Every row comes from one small tree of marks. Brackets hold a mark, then the marks that hang from it, in alphabetical order. Every link used is in the known rows. Which tree was each row made from?
Each row is shifted at random along 5 fixed directions that mean nothing.
Known rows
(lukat (nari damif danu (rurofa fetato))): [ 448  -22  -74 -386   83 -190 -265  404 -146  144  485  615  -49   81
  343  143  -35  -72 -345  155  201   30   21  173  249   99   16   47
  141   52 -241 -221    5 -192  -31  173  112 -186   74  222   73  -42
   -6]
(danu (gite deko nari)): [  43  -50  244  -55  103  101  -36 -217   17  142  150  377 -197  109
  248  130  -66   60 -284  -38  291  136   30 -214  145  -20  -22    4
   98   91    1  -89   19 -309   73  155 -142 -104  199   80  250  -21
   18]
(fetato (zepop (dinas damif deko))): [-502   32  490   47   82  164  -66 -286 -313 -137 -233  303  -30   74
  211   96 -177  186  -38  -19   25  144   32  -55  -45 -195 -350  139
   84 -148  197   58   78 -123  196  230 -131   71  105   11  313   45
  144]
(damif dinas (dofuz deko)): [-241 -143  568  186   34  243   21 -233 -146  312    8  496   69  286
  127  247 -268  363 -370  -36  353  443 -110   68  307 -315 -109  216
  254 -217  -43 -369 -107 -501 -169  269 -218 -159  111  135 -301  101
  315]
(dinas (damif lukat) (deko dofuz)): [  81  311  113 -270   80  185 -320 -165  -66  327  -50  427  239  277
  399   82   39  -41 -130  380  209 -456 -187    3  159   -6 -437  -44
  -48    7   26   56  152 -210  116  135 -183 -153  157 -213  453  -85
 -215]
(nari (damif dinas) (danu gite)): [ 181  -86   48 -398  -16 -312 -408  208 -379  -24  125  615 -138   82
  110  174   44 -199  -43  178  -25  302  140  206  288   12 -207  258
  -77  -73   82  -96 -153  350  232   -7  405 -452  198  205  405   91
 -107]
(lukat (nari (damif dofuz gite))): [ 123   40   87 -151  159  229  153  -29   83  340  172  911  351  434
  515  235 -292  438 -282  107  453   80 -117   26  357 -360  -28  -10
   29 -158 -299 -377   60 -560   16  111  -65 -673  325   -2   13  230
    0]
(gite (nari (damif lukat) danu rurofa (zepop dinas fetato))): [ -79  -21  100 -527   67 -300 -278  -32 -221   -8  164  588   60  208
  221  354 -231 -138 -215   91  220   -7  -73  357  384  124  -83  255
   84   28   75 -218 -161   26  -24  465  -34  -81  246   72  131  -71
  -51]
(danu (dinas (damif (gite deko))) nuve): [ 302  -48  112 -570   53  -29 -460  -96 -291  316  375  301 -211  286
  -34   -4  416 -705 -127  395   -4 -110   -9   12   95  435 -363  156
  163  241  -86  190  276  108   21  -69  -11 -257   77  145  575 -219
  -79]
(rurofa fetato (nari (damif (dofuz deko)) (zepop dinas))): [-293  -15  370  -31   95  -96   72   83 -178  109 -177  378   49  193
  163  154 -358  414 -215 -137  202  131  -48   43  267 -256   66  278
  341 -183  297 -291 -185 -178   65  377   88  -50  154   98    3  137
  -19]
(lukat (nari (damif dofuz) (danu dinas) rurofa zepop)): [   3 -132  222 -206  168 -260  -13  101 -228  -92  104  598  -48  199
  290  172 -333   29 -107  -48  137  198  100  152  262 -109   52  324
  118 -133    0 -149 -117  -71  151  231  231 -170  255  141  168  121
  125]
(gite deko (nari danu)): [ 186 -257  172  265  103  129 -248  343 -192 -146  464  609 -436 -111
  354 -166  151  -24    7    0   38  354  318 -164 -187   87 -252 -304
 -102   36 -464   71  246 -217  332  -25  374 -460  171  285  350   69
  207]
(rurofa (fetato zepop) (nari danu)): [ 236  -86  168 -301  -45  -43 -254  314 -175  159  390  522  -50  114
  129  116  -16  -96 -211   87  141  246   81   76  130   46  -50   56
  241   80 -100 -107  183 -168   47  121  116 -371   82  276  160   -7
   34]
(rurofa fetato (nari damif)): [ 254    1   96 -242  259  118 -208  399 -226  187  609  267 -229  107
  196 -179  261 -219 -213  166  130  -64   47 -179 -132  350 -159  -53
  253  166 -335    7  391 -355   21  198  122  -77   -9  279  319  -76
  125]
(deko (dofuz nari zepop) gite): [-441  327  505   76  279  -25  -30 -238 -172 -155 -492  -26   19   66
  317  357 -334  403 -178 -192  103   94   -1 -153  163 -219 -204  204
   86 -125  469  -20 -148 -114  150  344 -188  341  139 -186  481  103
  -89]
(dinas (damif (dofuz (nari rurofa zepop)) lukat) (deko gite)): [-258   20  389 -137  315 -116 -349 -690 -375 -185 -293  226  -87  176
  100  298 -418  -14 -157   55  -42   96  -41   16  131  -49 -380  275
 -172 -188  275  -51 -336   19   99  403 -195  431  152   29  228   93
  155]
(deko (dofuz nari zepop)): [-146  132  355   86  107   11 -287  136 -307 -121 -151  177  -95   41
  244   32   56  -29   29   48  -36  152  118  -33  -17   63 -427  -57
   24    8   69  209  113   46  306   69  112 -118   78  -64  560   63
  -77]
(deko (dofuz (zepop (dinas damif) (fetato gite rurofa)))): [-554   82  603 -210  335  137 -110 -525 -394  -34 -118  481  365  260
  204  491 -248  454 -254    9  108  407  -15  200  182 -141 -279  176
  276 -218   46 -233  132 -243 -162  372 -261 -110  175   97  -28  108
  312]
(fetato gite (rurofa nari) zepop): [ 111   36  264 -546  162  -86 -201  153   -2   17  170  203   87  154
  188   58  -79 -190 -117    4  -44  113   77  104  -10   37  -17  179
  174   87  138  101  207  -81  231   66   95 -344  191   89  451   23
  -67]
(rurofa (fetato gite zepop)): [ 101   55  201 -480  188   89 -242  -42 -143  100  295  216 -128   78
   79   23  121 -285 -135  130   78  158   77  -56  -32  279 -246   41
  200  197  -13   50  255 -197  147  129   51 -233  107  114  450  -61
   -2]
(lukat (nari danu (rurofa (fetato zepop)))): [-240 -197  357   32  221 -178  -91   82 -376 -562  -12  429 -351 -145
  230  104 -282  234  -20 -328 -163  666  373  -24 -117 -205  -80  168
    3 -163  126  -32 -144   58  377  240  372  -65  131  343  260  254
  322]
(dofuz (deko gite) (nari danu) (zepop dinas (fetato rurofa))): [-341  175  369 -258  251  -89 -429  100 -296 -180  -16  -48 -142  -42
  284  122   31 -158   57  -40 -128 -176  108   -7 -121  337 -502  -20
   27  153  137  231  111   12  321  273   61   34  153  -73  734  -58
 -213]
(gite (deko dofuz) (nari damif (rurofa fetato))): [ 306  170  -33 -349  125 -311 -303  458  -24   94   72  150 -197   16
  258   57   97  -75 -332   96   63 -173  -23   97  220  196   84  104
  209  137  268 -101 -145  167   81  222  146   -9   39   11  340 -161
 -227]
(deko (gite (nari danu))): [ 241 -248  247   50   64 -127 -490  -54 -507 -145  221  591 -357  -18
  -64  325   74 -112 -290   62 -115  767  195   81  185  141 -283  129
  -28 -119 -107 -197 -102  210  -63   46  106 -140   30  421   56   32
  277]
(dinas (damif (lukat nari)) deko): [-201  154  249  -34  192  158  -94 -204 -177  -27 -169  224 -134  178
  264   25  -35 -148  -65   93   14 -288  -73 -215 -114   -9 -432  119
  -59  -23  132  223   68 -137  221  238 -280  169  103  -60  559  -60
  -22]
(rurofa (fetato zepop) nari): [-242  243  172 -276   10 -216  -14  353  -19 -295 -383  137 -101  -34
  342  -11 -191  216   77 -245  -74   25  167 -105  -12 -285  -13  166
   83    2  655  117  -84  247  608  157  372 -201  222  -66  768  194
 -352]
(danu (dinas (damif (dofuz zepop))) (nuve (rurofa fetato nari))): [-256  296  326 -671  106   33  247 -374  176  257 -135  415  556  517
  514  291 -536  411 -186  -96  480 -376 -140 -131  329 -503  174  170
  444   31  329  -98  150 -477  151  298 -213  -38  381 -144  412  226
 -242]
(nuve (rurofa (fetato (gite deko)))): [ 505  213 -192 -642  -48   60 -209  -66  410  339  246  681  318   70
  645  -21 -142  259 -191  130  377 -223   33  -18  305 -244   93 -383
   33  150   12 -153   49 -392  382 -121  233 -654  346 -164  375  117
 -546]
(danu (gite deko) nuve): [  17  -63  257 -206  296   81 -295 -304 -214  -56  275   79 -454   39
  188 -119  262 -375  -35    4   71   53  198 -327 -158  350 -312   53
   23  265  -22  194  186  -99  275   68  176   81  207  136  723  -27
   48]
(zepop (dinas (damif (dofuz nari) (gite deko))) fetato): [-395   26  313 -104   80   84 -230 -311 -353   21 -200  449  -42  341
  109  361   30   53 -182   41   61  188  -89   57  180   66 -472  108
   46  -31  132 -162 -110  110   19  274 -191 -302  190   38  186   46
    8]
(zepop (fetato gite (rurofa (nari danu)))): [-243  105  249 -360  363 -107 -127   94 -103 -332  104  151 -137   34
  432  133 -156   69  -55 -280  -24   81  191 -105 -165   57 -122  169
    0   68  192   22   62  -74  343  305  219  -34  331  123  582  141
   26]
(dinas (damif gite) deko): [  80   53  117 -110  240  361 -273 -226 -151  109  336  490  -49  109
  443 -186   43  -42   11  269  136 -167   60 -263 -192   76 -506 -278
 -237   29 -367  116  316 -430  291   -3   37 -231  185   18  503   73
   51]
(damif dinas (dofuz deko (zepop fetato)) (lukat nari)): [-231  -34  446 -154  131  182 -261 -193 -295  336   -5  189  -91  397
 -193  162  157 -481 -156  225   77  -40 -195   47  110  369 -520  245
  273  124   29   72   66  -99  -96  308 -395 -196   30   35  265 -190
   25]
(danu (dinas damif) nuve): [ -24  194  238 -514    9   -5 -113  -98 -147  244   94  302   99  334
  273  178   64 -216 -197  186  260 -222 -110   19  234   28 -192  255
  295  124  113   66  264 -140    6  139 -181   27  173  -47  518  -96
 -109]
(dofuz deko (nari danu) (zepop (fetato gite))): [  36  178  124 -377   66  -68 -392  189  -93  192  186   78  -94   48
  250  120   58 -430  -94  179  166 -303  -50   54   71  445 -416  -67
   54  328  -30  193  124 -146  161  155 -149  -86  145 -128  638 -191
 -361]
(deko (dofuz zepop) gite): [ 475  157  144 -341  101   10 -745  -89 -343  354  235  198  -31  122
  -73  130  425 -550 -225  504  -25   14  -53   96  226  592 -497    2
  115  202  -31   54  206  161  -97  -75  -58 -165  -55   -7  454 -253
 -202]
(nari (damif dinas) (danu gite nuve) rurofa): [ 488 -306  136 -678  278 -155 -675  -33 -521  142  894  400 -311  201
  -46   31  338 -815 -188  359   42  199  133  130   63  629 -323  235
  109  236 -507   -3  227  -25 -110   76  235  -69   99  464  312 -111
  297]
(nari damif danu rurofa (zepop (fetato gite))): [ 300  -16 -156 -607   40 -457 -463   74 -184  -56  218  742   85  -25
  353  255 -262  -19 -188  176  151  238  102  468  461   56    0  128
 -120  -18   67 -301 -268  205  148  101  369 -330  285   94  193   74
 -205]

Write each row's tree
[ 223 -102  127 -316  -64 -250 -467  500 -338  192  393  505    2   -3
  189  101  -35 -131 -172  253   86   30   39  354  237  148 -209  -99
  186   32 -297  -54    7 -143   42  160  163 -247  -13  179   66  -62
 -106]  (dofuz deko (nari damif danu (rurofa fetato)) (zepop dinas))
[-682  199  467 -416  224   16   -4 -477 -241 -153 -400  127   90  313
  109  315 -234  -73   29  -57   -8  -43  -92    6   29 -122 -348  442
  -11  -63  510  111  -43   28  228  450 -242    7  224 -117  577   32
  -10]  (fetato (zepop (dinas (damif gite lukat))))
[ 475  -64  129 -418  101   79 -464 -105 -162  505  577  103 -337  123
 -198   93  410 -656 -509  325  169   84 -109  -19  135  655 -206   97
  368  339 -135  -91  149 -231 -326  147 -293   45 -102  243   61 -404
   58]  (rurofa (fetato (gite deko)))
[-188  153  344 -199  256  328 -253 -556 -262  177   42  405   93  230
  242  187  -27   58 -161  233  137 -205 -116 -170   38   -5 -530   11
    2  -99  -80  -32  173 -403    8  300 -299   88  145  -16  312  -33
   65]  (zepop (dinas (damif lukat) (deko gite)))
[  14  103  151 -489  251 -362 -305  280 -325 -145   64  187 -143  162
  268  177  -40 -225  -61   14  -92  -35   89  118  123  156 -197  313
  -14    2  141   73 -118  185  235  229  274  -52  168   48  541   35
  -59]  (deko (dofuz (nari (damif gite) (danu dinas) rurofa)))
[ -78 -173  269 -138  304 -205  -75  165 -363 -210  330  330 -325   35
  199   29 -216   31 -126 -161  116  292  225  -98  -23   18   51  283
  213  -19  -27  -89   61 -157  108  332  306  236  158  401  312  124
  282]  (rurofa fetato (nari damif (danu nuve) zepop))
[ -84  466   19 -629   78 -163   16  439  350   63 -191  410  333  174
  868  199 -225  413   19 -109  244 -530   40   60  245 -314    0  -89
   91   81  303   38   73 -166  558  128  300 -670  539 -388  814  126
 -640]  (zepop (fetato (gite (deko (dofuz (nari (danu dinas))))) rurofa))
[ 207  169  160 -585  188 -176  -92  238  225  496  164   33  196  340
  172  195 -140 -283 -378  178  264 -419 -248  178  277  182  200  304
  355  210  205  -73   45 -248 -116  252 -268 -125  164  -90  275 -234
 -261]  (fetato (gite deko) (rurofa (nari (damif (dofuz zepop)))))
[ -68  107  162 -293  200 -252 -179  129  -77   -6  -14   15 -121   55
  327   86 -258  -52 -239  -49   91 -131  -63  100  136   24  -53  224
  -66   23  214   -9 -277 -121  155  300  -49  241   78  -52  331   -9
 -121]  (dofuz deko (nari (damif gite) rurofa))
[ 595    5    7 -658 -127 -224 -474    1 -118  454  287  367   16  212
 -168  229   64 -477 -435  310  145  110 -127  198  435  309  -23  232
  349  181  190 -172  -44   91 -180   40 -129 -158   26  165   88 -203
 -272]  (rurofa (fetato gite) (nari zepop))
[ 331    7  103 -279  296    4 -383  102 -210   70  279  261 -222   46
  193  -86   80 -218 -198  206  -71 -144   31 -109    1  189 -272   80
   39  -22 -114   13   23  -99  119   75   68   43   41  122  396  -60
  -21]  (lukat (nari (damif (dinas (deko gite))) rurofa))
[-190  108  258 -261  239   48    7 -461   34  -58  -27  430    6   36
  491  129 -484  465 -200 -128  293  -59   61 -214  202 -240  -12   -9
   85  -83  179 -174  -79 -417  220  319  -44  173  325  -71  309  133
  -53]  (danu (dinas (deko (gite (nari rurofa (zepop fetato))))))
